(in the rows, 128 means zero)
Here are made-up nodes, facts about them, and rows of numbers that follow some of those facts. Name the node behind each unnamed row.

Facts:
begufam	skavun	skevim; bemun	skavun	redran; beplin	skavun	zaplok; besten	skavun	fogris; bitra	skavun	braflol; braflol	skavun	pubra
brastogras	skavun	lufis; brestoson	skavun	tripem; briro	skavun	raske; brogri	skavun	skori; brotremi	skavun	greklegre; bruga	skavun	beplin
bugrife	skavun	beson; desas	skavun	griga; dratra	skavun	velu; dreram	skavun	fabrun; dristigin	skavun	vabril; drosem	skavun	stutok
fabrun	skavun	notral; faklo	skavun	drelo; fladris	skavun	dristigin; flavidri	skavun	flurer; fledo	skavun	foles; flugu	skavun	klumak
flurer	skavun	vefla; fogris	skavun	sedre; fostum	skavun	seflom; gagras	skavun	roban; geregrir	skavun	nalibor; gikolek	skavun	troskagos
gisas	skavun	fostum; goskar	skavun	vagripom; gotir	skavun	klefiskes; grakas	skavun	revir; guzom	skavun	vovor; kabuk	skavun	skobrik
kiflebrur	skavun	vozelir; klabradros	skavun	gisas; kolim	skavun	ploklok; komus	skavun	gadas; labrak	skavun	sumal; lamakor	skavun	ploma
liske	skavun	steflom; lonis	skavun	fledo; loplo	skavun	stiplos; lufis	skavun	plesugin; mabis	skavun	goskar; nalibor	skavun	zoves
nefar	skavun	brestoson; netevik	skavun	setris; pleres	skavun	gotir; plesugin	skavun	traga; plumir	skavun	grakas; pubra	skavun	godris
pustel	skavun	trisko; raske	skavun	sodrom; reklos	skavun	kabuk; reradra	skavun	reklos; revir	skavun	vibu; sadruk	skavun	fizupek
savi	skavun	zomes; sedre	skavun	flavidri; seflom	skavun	taza; setris	skavun	fladris; skani	skavun	stugrusis; skevim	skavun	skitrazun
skobrik	skavun	klerobro; skori	skavun	durin; sodrom	skavun	brotremi; steflom	skavun	ritro; stinu	skavun	zikluskas; stiplos	skavun	desas
stolun	skavun	briro; stugrusis	skavun	tino; stulo	skavun	kiflebrur; takler	skavun	kolim; taza	skavun	leflor; tino	skavun	toplum
todrum	skavun	lamakor; toplum	skavun	zopus; traga	skavun	bemun; trisko	skavun	pleres; troskagos	skavun	gaskis; tuvir	skavun	beflor
velu	skavun	todrum; vibu	skavun	sadruk; vovor	skavun	klagrofol; zaplok	skavun	klotum; zeli	skavun	skani; zikluskas	skavun	lobros
zomes	skavun	bugrife; beflor	fatruflom	raske; begufam	fatruflom	velu; bemun	fatruflom	logrem; beplin	fatruflom	bere; beson	fatruflom	misir
besten	fatruflom	vigras; bipake	fatruflom	zomes; bitra	fatruflom	kluflak; braflol	fatruflom	kluflak; brastogras	fatruflom	logrem; brestoson	fatruflom	muzu
bribros	fatruflom	ploma; briro	fatruflom	netror; brogri	fatruflom	zoves; brotremi	fatruflom	netror; bruga	fatruflom	bere; bugrife	fatruflom	misir
desas	fatruflom	toplum; dratra	fatruflom	grurin; drelen	fatruflom	vefla; drelo	fatruflom	gruflu; dreram	fatruflom	beplin; dristigin	fatruflom	brestoson
drosem	fatruflom	gezor; durin	fatruflom	zoves; fabrun	fatruflom	beplin; faklo	fatruflom	gruflu; fizupek	fatruflom	pudugran; fladris	fatruflom	brestoson
flavidri	fatruflom	vigras; fledo	fatruflom	voskek; flepotror	fatruflom	klotum; flugu	fatruflom	klila; flurer	fatruflom	vigras; fogris	fatruflom	vigras
foles	fatruflom	voskek; fostum	fatruflom	fizupek; gadas	fatruflom	savi; gagras	fatruflom	drelo; gaskis	fatruflom	bitra; geregrir	fatruflom	kolar
gikolek	fatruflom	bitra; gisas	fatruflom	fizupek; godris	fatruflom	kluflak; goskar	fatruflom	bredra; gostan	fatruflom	vibu; gotir	fatruflom	sadruk
grakas	fatruflom	pudugran; granimur	fatruflom	steflom; greklegre	fatruflom	netror; griga	fatruflom	toplum; guzom	fatruflom	sedre; kabuk	fatruflom	liske
kiflebrur	fatruflom	bruga; klabradros	fatruflom	fizupek; klagrofol	fatruflom	sedre; klefiskes	fatruflom	sadruk; klerobro	fatruflom	liske; klila	fatruflom	grudren
klotum	fatruflom	bere; klumak	fatruflom	klila; kolim	fatruflom	brotremi; komus	fatruflom	savi; labrak	fatruflom	geregrir; lamakor	fatruflom	grurin
leflor	fatruflom	fizupek; liske	fatruflom	skala; lobros	fatruflom	fledo; logrem	fatruflom	dasus; lonis	fatruflom	voskek; loplo	fatruflom	toplum
lufis	fatruflom	logrem; mabis	fatruflom	bredra; maplel	fatruflom	mabis; nalibor	fatruflom	kolar; nefar	fatruflom	muzu; netevik	fatruflom	brestoson
niza	fatruflom	stolun; notral	fatruflom	beplin; pleres	fatruflom	sadruk; plesugin	fatruflom	logrem; ploklok	fatruflom	brotremi; ploma	fatruflom	grurin
plumir	fatruflom	pudugran; pubra	fatruflom	kluflak; pustel	fatruflom	sadruk; raske	fatruflom	netror; redran	fatruflom	logrem; reklos	fatruflom	liske
reradra	fatruflom	liske; revir	fatruflom	pudugran; ritro	fatruflom	skala; roban	fatruflom	drelo; sadruk	fatruflom	pudugran; savi	fatruflom	misir
sedre	fatruflom	vigras; seflom	fatruflom	fizupek; setris	fatruflom	brestoson; skani	fatruflom	bebrobi; skevim	fatruflom	velu; skitrazun	fatruflom	velu
skobrik	fatruflom	liske; skogridran	fatruflom	besten; skori	fatruflom	zoves; sodrom	fatruflom	netror; sostal	fatruflom	nefar; staza	fatruflom	ritro
steflom	fatruflom	skala; stinu	fatruflom	fledo; stiplos	fatruflom	toplum; stolun	fatruflom	netror; stugrusis	fatruflom	bebrobi; stuguk	fatruflom	stutok
stulo	fatruflom	bruga; stutok	fatruflom	gezor; sumal	fatruflom	geregrir; takler	fatruflom	brotremi; taza	fatruflom	fizupek; tino	fatruflom	bebrobi
todrum	fatruflom	grurin; toplum	fatruflom	bebrobi; traga	fatruflom	logrem; tripem	fatruflom	muzu; trisko	fatruflom	sadruk; troskagos	fatruflom	bitra
tuvir	fatruflom	raske; vabril	fatruflom	brestoson; vagripom	fatruflom	bredra; vefla	fatruflom	vigras; velu	fatruflom	grurin; vibu	fatruflom	pudugran
vovor	fatruflom	sedre; vozelir	fatruflom	bruga; zaplok	fatruflom	bere; zeli	fatruflom	bebrobi; zikluskas	fatruflom	fledo; zomes	fatruflom	misir
zopus	fatruflom	bebrobi; zoves	fatruflom	kolar; bebrobi	kladuk	skevim; beflor	kladuk	sostal; begufam	kladuk	bipake; beplin	kladuk	mabis
bere	kladuk	plumir; besten	kladuk	zaplok; brastogras	kladuk	dasus; bredra	kladuk	raske; brestoson	kladuk	flurer; brogri	kladuk	beplin
bruga	kladuk	gaskis; bugrife	kladuk	roban; dasus	kladuk	kolar; drelen	kladuk	gisas; drelo	kladuk	vigras; dreram	kladuk	tino
drosem	kladuk	gotir; fabrun	kladuk	godris; fladris	kladuk	greklegre; flavidri	kladuk	gagras; fledo	kladuk	reklos; flurer	kladuk	begufam
gadas	kladuk	revir; gagras	kladuk	sumal; gaskis	kladuk	vozelir; geregrir	kladuk	briro; gezor	kladuk	gadas; gisas	kladuk	kiflebrur
godris	kladuk	flavidri; gotir	kladuk	pudugran; granimur	kladuk	komus; greklegre	kladuk	setris; griga	kladuk	bredra; grudren	kladuk	flugu
kiflebrur	kladuk	bruga; klagrofol	kladuk	lufis; klefiskes	kladuk	lobros; klila	kladuk	vagripom; kluflak	kladuk	tuvir; klumak	kladuk	pubra
komus	kladuk	niza; labrak	kladuk	kluflak; lamakor	kladuk	maplel; lobros	kladuk	skala; logrem	kladuk	notral; loplo	kladuk	zoves
lufis	kladuk	pustel; mabis	kladuk	zeli; maplel	kladuk	redran; misir	kladuk	brastogras; muzu	kladuk	gikolek; niza	kladuk	foles
notral	kladuk	bere; pleres	kladuk	stolun; ploklok	kladuk	dratra; plumir	kladuk	fladris; pubra	kladuk	klagrofol; pudugran	kladuk	zikluskas
raske	kladuk	kabuk; redran	kladuk	troskagos; reklos	kladuk	griga; reradra	kladuk	klila; revir	kladuk	granimur; ritro	kladuk	stulo
roban	kladuk	ritro; sadruk	kladuk	vefla; savi	kladuk	ploklok; setris	kladuk	gezor; skala	kladuk	besten; skitrazun	kladuk	misir
skobrik	kladuk	beson; sodrom	kladuk	stuguk; sostal	kladuk	takler; steflom	kladuk	traga; stinu	kladuk	drosem; stolun	kladuk	stinu
stuguk	kladuk	dristigin; stulo	kladuk	steflom; takler	kladuk	drelo; tino	kladuk	labrak; todrum	kladuk	sedre; toplum	kladuk	skobrik
tripem	kladuk	velu; troskagos	kladuk	savi; vabril	kladuk	zomes; vagripom	kladuk	sodrom; vefla	kladuk	nefar; velu	kladuk	fabrun
vibu	kladuk	dreram; vigras	kladuk	reradra; vovor	kladuk	bebrobi; vozelir	kladuk	brogri; zeli	kladuk	sadruk

Named rows:
toplum: [179 147  95 120  96 175 142 146 147 152 134 161 103 104 164 145 134  91
 116  80  63 112 111 124 130  95  99 177  92 168 110 191 149 133  95 131
 143]
gostan: [126 128 127 151 122 134 123 104 117  90 116 124 132 134 114 142 115 118
 116 154 152 129 128 142 135 120 121 143 130 116 133 106 102 113 127 149
 121]
granimur: [109  99 173 127 136 119 130 138 131 167 114  80 147  87 140 150 125 107
 140 157 159 118 118 127  68 146 143 126 166 114 123 124 119 151 131 112
 124]
kabuk: [119 129 186 138 145 136 113 146  86 128 147  75 164 144 147  90 119 108
 144 126 134 121 117 139  86  89 117 122 136 145 130 132 108 158 112  90
  91]
skori: [110 129 136 124 147  97 121 134 107 118 150 121 117 130  99 134 121 149
 130 153 143 134 128 128 129 155 141 124 116 103 130 115 125 141 144 131
 125]
kluflak: [151 131 126 117 135 143 142 127 131 157 131 141 137 122 148 123 133 147
 130 102 104 136 148 114 135 109 126 122 122 153 123 146 148 124 127 128
 140]
plesugin: [119 136 147 132 128 132 111 125 132 111 172 122 130 149 149 109 127 106
 132 137 120 113 115 147 116 136 104 144 136 131 134 122 130 165 110 116
 132]
bugrife: [129 121 147 131 117 140 119 130 131  96 177 122 136 142 152 113 128 103
 132 138 122 118 116 142 123 140  95 140 125 122 133 126 135 158 102 108
 138]
sadruk: [245 161  97 165  95 182 145  78 105  94 102 172 123 130 139 155  93  92
  69  99  96 127 120 146 147  60 105 177  84 187 131 179  88  83  77 171
 147]
taza: [156 152  98 173  86 167 124 101 116  78  99 140 110 119 121 162 106  68
 100 137 114 104  95 157 126  83  92 188 113 133 122 145  82 113  97 170
 117]
pustel: [101 117 119 155 137 115 122  95 134 101  59 112 150 137  88 144 119 143
 124 154 198 141 150 137 147 118 167 117 157 115 142  76  89  74 148 149
 107]
foles: [111 128 183 137 134 118 119  99 146 159 155 105 141 109 165 136 120 102
 143 166 134 102 115 150  62 143 115 124 192 120 135 120 121 180 110 138
 146]
bitra: [128 106 119 109 143 125 144 135 160 167  85 131 151 120 129 128 147 167
 138 101 150 150 167 102 148 126 170  99 137 145 129 122 151  90 145 113
 134]
nalibor: [110 128 135 126 148  98 121 135 108 116 149 123 116 129 100 135 121 150
 128 154 139 134 127 128 129 155 141 123 115 103 131 113 124 141 145 132
 126]
flugu: [ 90 116 120 127 144  96 121 133 152 140  75 108 136 134  95 126 137 143
 140 132 183 135 136 128 135 142 180 100 156 117 137  96 117  96 150 118
 107]
brotremi: [172 145 118 119  67 130 143 115 137 130 111 156  99 105 149 135 152 101
 112  77   6 115 107 126 105  62  81 121 130 127 123 209 122 108 121 143
 163]
skobrik: [143 121 148 134 111 166 133 163  82 142 123  78 127 127 156  97 125  76
 111 118 126 122  82 128  91 114  92 156 136 144 116 142 105 147 125 106
  76]
bebrobi: [147 131 128 114 136 143 139 130 137 157 135 143 134 123 151 123 134 146
 130 102 104 134 149 114 136 115 127 127 120 156 124 144 151 129 126 126
 142]
bere: [108 140 121 125 124 158 144 118 120 158 105 197 165 114 155 138 100 127
 147 133 109 106 142  76 123 139  96  53 119 141  88 119 180 153 165 133
 153]

Which node is each row?
No name comes twice in this set of rows, the named rows included.
[161 140  94 167  79 171 127 112 121  70 109 140 106 116 124 165 110  62
  99 136 115 106  92 153 134  95  87 194 101 128 119 147  92 113  91 159
 123] => klefiskes
[120 116 146 129 136 127 122 153 108 127 119  92 140 127 119 120 127 116
 134 131 148 128 117 129 112 119 137 129 124 125 125 128 115 130 128 101
 103] => staza
[132 156 116 137 109 147 122 127 117 144 133 127  92 142 151 102 124  84
 103 124 111 110  82 142 108 139  92 163 156 143 124 131 112 155 131 150
  99] => traga
[117 131 111 138 125 126 132 129 122 123 132 132 119 126 113 125 113 117
 145 141 152 118 101 134 129 158 135  86 131 111 124 121 130 132 109 133
 120] => flepotror
[ 79 127 151 120 148  97 114 129 123 140 134 143 131 114 115 156 113 138
 128 178 139 113 136 108 102 175 127 128 133 100 115  97 140 170 183 135
 142] => setris
[137 112 111 122 144  87 119 138 150 120  89 118 123 149  90 122 130 138
 112 125 192 143 123 138 151 171 197 108 129 126 150 110 110  83 130 100
 120] => zeli
[ 85 112 130 121 120  66 122 120 151 123  69 109 127 134  88 122 152 148
 134 130 143 137 133 128 122 131 166  74 174  86 148 110 104  84 167 119
 125] => tuvir
[145 146  91 135  91 150 121 152 145 116 131 141  88 115 136 146 129  65
 114 112  98  97  80 144 123 127 105 186 103 133 115 167 122 141  98 129
 123] => vabril
[153 122 134 115 147 135 135 116  97 145 157 138 128 118 125 135 131 192
 129 106  96 135 162 103 142 128 140 104 100 152 130 136 149 135 133 131
 138] => drelo
[156 118 127 114 125 152 147 131 137 145 140 142 138 118 152 130 136 143
 128 104 106 139 149 109 141 117 119 129 110 148 122 146 155 123 121 120
 149] => grudren
[119 115  69 121 135 154 167 141 143 160 106 125 134 116 113 106 146 178
 188  86 166 158 148 118 186 118 171  39 126 131 123 127 166  76  89 132
 107] => bruga
[151 116 131 106 144 129 146 135 116 142 160 144 131 115 132 138 131 173
 129 121 109 151 161 103 145 133 129 121  94 132 122 140 158 130 137 126
 154] => fledo
[ 95 115 158 122 146  96 124 121 125 149 136 124 128  99 116 162 116 139
 134 180 146 120 132 117  93 172 136 118 147  94 121 108 131 162 162 139
 146] => gadas

Now the same nodes, written a new way:
Some nodes and their rows:
bipake: [123 128 123 132 138 122 144 148 133 124 126 133 132 139 133 116 125 138
 118 133 132 124 118 140 116 136]
guzom: [110 108 139 175  88 172 136 157 144 118 128 115 170 219 128 126  48 111
 108 161 153 112  79 109 114  71]
maplel: [133 116 125 132 145 118 133 136 130 136 133 123 135 140 132 116 122 122
 128 146 125 130 124 129 123 126]
klagrofol: [131 190  97 147 168 138 190  70  78 165 138 158  62 102  63 130 157  78
 133 146 152 121 136 120 154 165]
bere: [167 133 138  78 114 167 127 136 109 136 110 101 107 170 147  96 130 141
 163 110 134 153 109 157 144 140]
gagras: [120  87 148 151  82 147 106 167 166  97 118 109 187 186 152 128  75 148
 110 127 130 123  97 124 107  86]
brastogras: [138  43 143 134 123  95  60 172 141  76  81 127 182 148  99 152  92 202
  88 141 128 102  90 109  79 109]
bebrobi: [132 126 126 133 144 122 137 141 129 135 128 129 129 146 130 119 119 122
 124 144 130 127 119 136 124 130]
nefar: [121 154 183 164  53  94  82 197 173 112 145 149 182 162 182 100  22 152
 148 140 114 140  82 159 147 120]
drelo: [145 137 103 160 170 127 170  85 101 140 136 155  87  76  62 143 197 111
 137 113  90 143 158 126 166 172]
fledo: [136 124 137 135 135 130 127 114 121 141 129 129 131 133 121 141 120 108
 135 138 130 134 133 116 136 115]
lonis: [121  88 152 147  88 146 101 165 161 101 118 107 186 186 151 129  72 143
 115 133 129 123  96 119 108  82]
toplum: [139 152 119 131 159 120 147  87  97 150 130 145  94 101  96 143 148 101
 139 137 131 134 148 123 148 145]
mabis: [140 133 167 156  66 108  80 180 165 128 146 135 166 172 187 124  52 148
 149 159 140 115  69 121 125 107]
troskagos: [130 128 128 137 129 128 129 123 125 126 123 135 131 125 118 135 124 128
 126 128 127 134 129 127 129 125]
dreram: [164  97 141 158  80 172  76 190 145  72 133  97 176 181 177 112 122 140
 153 136 128 155  95 134  99  66]
todrum: [134 124 133 132 134 131 127 117 119 132 125 130 126 131 118 138 122 115
 132 135 128 133 133 123 132 118]
gezor: [116 148 130  90 144 149 129 148  85 128 123 127 131 157 145 125 126 116
 120 109 127 128 143 141 141 126]
stutok: [135 174 109 121 164 112 158  82  91 149 129 154  74  75  96 139 180 109
 138 118 132 134 156 130 150 167]

Name these rows:
No name comes twice in this set of rows, the named rows included.
[164  93 142  59 153 118 100 121  92 142  80 118 109 142  94 122 112 168
 128 128 134 126 115 139 131 155] => logrem
[198 184 113  74 130 173 132  88  62 135 112 119  45  92 117 106 213 128
 196  90 140 177 144 166 162 178] => notral
[135 111 122 129 151 104 125 148 125 125 116 136 132 129 117 128 129 148
 113 139 127 117 122 130 113 140] => dasus
[151 156 112 138 123 139 129 131 117 101 132 134 107 103 130 113 179 136
 145 111 128 143 128 142 122 143] => zaplok
[119  78  82  85  95 138  96 155 205 162 159  67 102 129 118 113 120 165
 120 138 123  65  97 116  87  99] => gisas
[164 180  97 127 158 134 143  95  82 128 137 144  66  70 111 128 213 113
 165 117 132 150 152 140 142 162] => klotum
[173 135 118 148 117 156 106 145 109  95 139 119 121 120 146 115 179 128
 164 129 130 155 126 138 115 110] => fabrun
[175 160 132 151  88 119  85 165 143 118 154 131 119 132 179 118 133 140
 176 150 136 134  85 135 120 117] => beplin
[105 106 135 159 150 115 157 112 148 108 112 114 163 123 143  96 111 118
 100 170 172 142 141 119  78 118] => stuguk
[141  62 135 127 135  87  72 154 130  81  82 136 160 125  87 151 110 198
  95 139 128 102 103 113  83 124] => lufis
[172 155 128 143 196 126 141  84 135 167 124 143 120  79 101 184 209 115
 155 104  79 141 172 110 182 172] => beflor

Now the same nodes, written a new way:
Some rows with their names:
zopus: [189 157 127  75  82  83 152 102 148 167 127 141 136 169 133 131 118 121
 165 111 127 120 135 110 138 104 107 101 104 123 144]
vovor: [163 120 131 122 132 120 165 138 115 154 126 109 142 125 126 149 149 144
 155 122 109 104 159 123 129 123  93 114 112 127 151]
sedre: [138 110 110 133 114 139 160 154  74 137 158 100 122  94 114 159 120 140
 136 127  91  95 150 117 123 126 111 144  73 121 144]
bugrife: [163 131 131 118 119 107 153 117 128 164 109 124 143 146 135 133 127 131
 160 119 126 119 135 119 130 122 103 102 116 126 143]
gruflu: [134 112 111 159 101 121 142 129  89 147 120 118 126 122 131 127  89 126
 138 124 121 119 122 119 119 120 124 129  89 121 137]
faklo: [131  92 127 187 160 145 131 158 107 149 111  88 144 101 133 148 161 153
 128 153 135 112 156 124 114 119  99 140 142 117 140]
lamakor: [167 138 134 108 113 101 155 113 132 165 110 127 140 151 133 134 122 128
 165 113 125 119 137 120 132 122  99  97 114 127 148]
skobrik: [132 146  98 121 138 103 151 107 150 170 122 112 154 151 149 131  82 114
 148 132 127 133 141 114 127 144  85 104 107 122 147]
briro: [156 102 127 188 148 126 137 154 152 147 126 105 137 106 123 150 116 138
 133 137 131 130 185 127 119 125 108 154 148 118 121]
greklegre: [181 146 126  99  88  89 171 110 160 149 140 155 134 175 125 135  57 139
 157 111 125 142 180 115 140 115 114 128 113 150 145]
skitrazun: [178 155 130  81  91  87 162  99 144 168 120 142 141 169 134 129 113 124
 170 104 122 123 133 116 139 120 101  86 104 131 145]
reradra: [111  98  94 197 199 138 125 147 115 169 111  80 143 103 145 142 135 120
 126 168 130 128 156 135 110 144  74 130 143 107 143]
klerobro: [144 163  99  95 123  92 158  93 162 173 130 121 154 171 147 126  73 106
 159 123 123 135 135 110 137 142  82  95  99 124 145]
gostan: [146 105 128 142 124 111 145 128 126 150 116 107 158 141 132 143 144 127
 146 132 127 118 142 110 135 105 107 120 123 140 125]
pudugran: [113  80 121 164 101 113 126 121  87 133 115  96 157 140 127 136 102 111
 139 142 117 123 106  91 136  90 150 132 101 159 108]
granimur: [100 117 109 151 164 122 142 138 136 150  78 125 166 155 155 149 108 136
 134 116 120 112 154 114 122 130 100 107 112 126 149]
muzu: [157 116 129 158 100 115 134 129  68 154 104 126 111 125 132 123 108 121
 141 124 134 112 110 115 114 101 136 121  95 114 153]
stinu: [134  94 129 188 161 143 130 159 107 149 104  89 145 100 134 148 165 150
 130 151 135 111 158 127 113 121  95 139 142 113 140]
durin: [172 154 121  78  84  90 159 100 156 166 130 138 145 166 135 131 110 122
 166 109 121 126 139 114 142 119 100 100 103 129 139]

Which node is each row?
No name comes twice in this set of rows, the named rows included.
[ 98  88 125 187 184 149 120 174 112 136  67 112 160 122 145 159 154 161
 121 132 126  96 164 121 109 122 113 130 138 119 143] => komus
[156 122 129 137 128 117 148 129 122 160 108 115 141 134 134 139 137 138
 152 127 129 116 143 121 126 123 100 112 122 124 147] => todrum
[106  96 129 146 157 125 131 146 121 134  76 116 176 155 142 156 135 148
 139 123 118 106 148 103 131 102 125 115 130 151 130] => revir
[164 126 134 150  99 117 126 131  63 156  98 130 103 125 134 125 115 125
 143 125 139 107 104 114 111  97 141 116  99 110 157] => brestoson
[147 103 129 152 151 138 151 157 105 149 129  93 142 103 125 158 162 150
 137 138 113  98 166 124 124 120  92 137 121 124 144] => fogris
[154 110 133 163 139 131 133 149 107 156 111 104 134 116 135 144 164 143
 136 146 138 108 150 120 118 109 106 133 135 114 146] => skani
[136  99 136 204 149 149 134 158 121 139 110  67 147  88 134 148 162 153
 130 148 144 100 139 112 112 131 100 143 138 108 137] => brogri
[185 152 122  64  90  93 173 112 143 162 146 130 146 158 125 143 120 124
 166 108 102 111 153 115 144 118  91 101  91 132 144] => klagrofol
[161 133 123 115 112 106 150 122 140 159 121 121 143 145 135 138 128 130
 155 124 125 118 147 118 131 121  98 110 116 126 139] => pubra
[171  53 118 190 165 137 132 161 149 161 111 104 152  87 122 156 136 130
 130 153 131 135 180 150 120 140 122 145 153 109 140] => takler
[189 147 127 101  90  77 160 107 188 161 137 143 137 164 123 137  75 116
 165 104 118 141 164 120 138 128 110 116 118 128 125] => ploklok

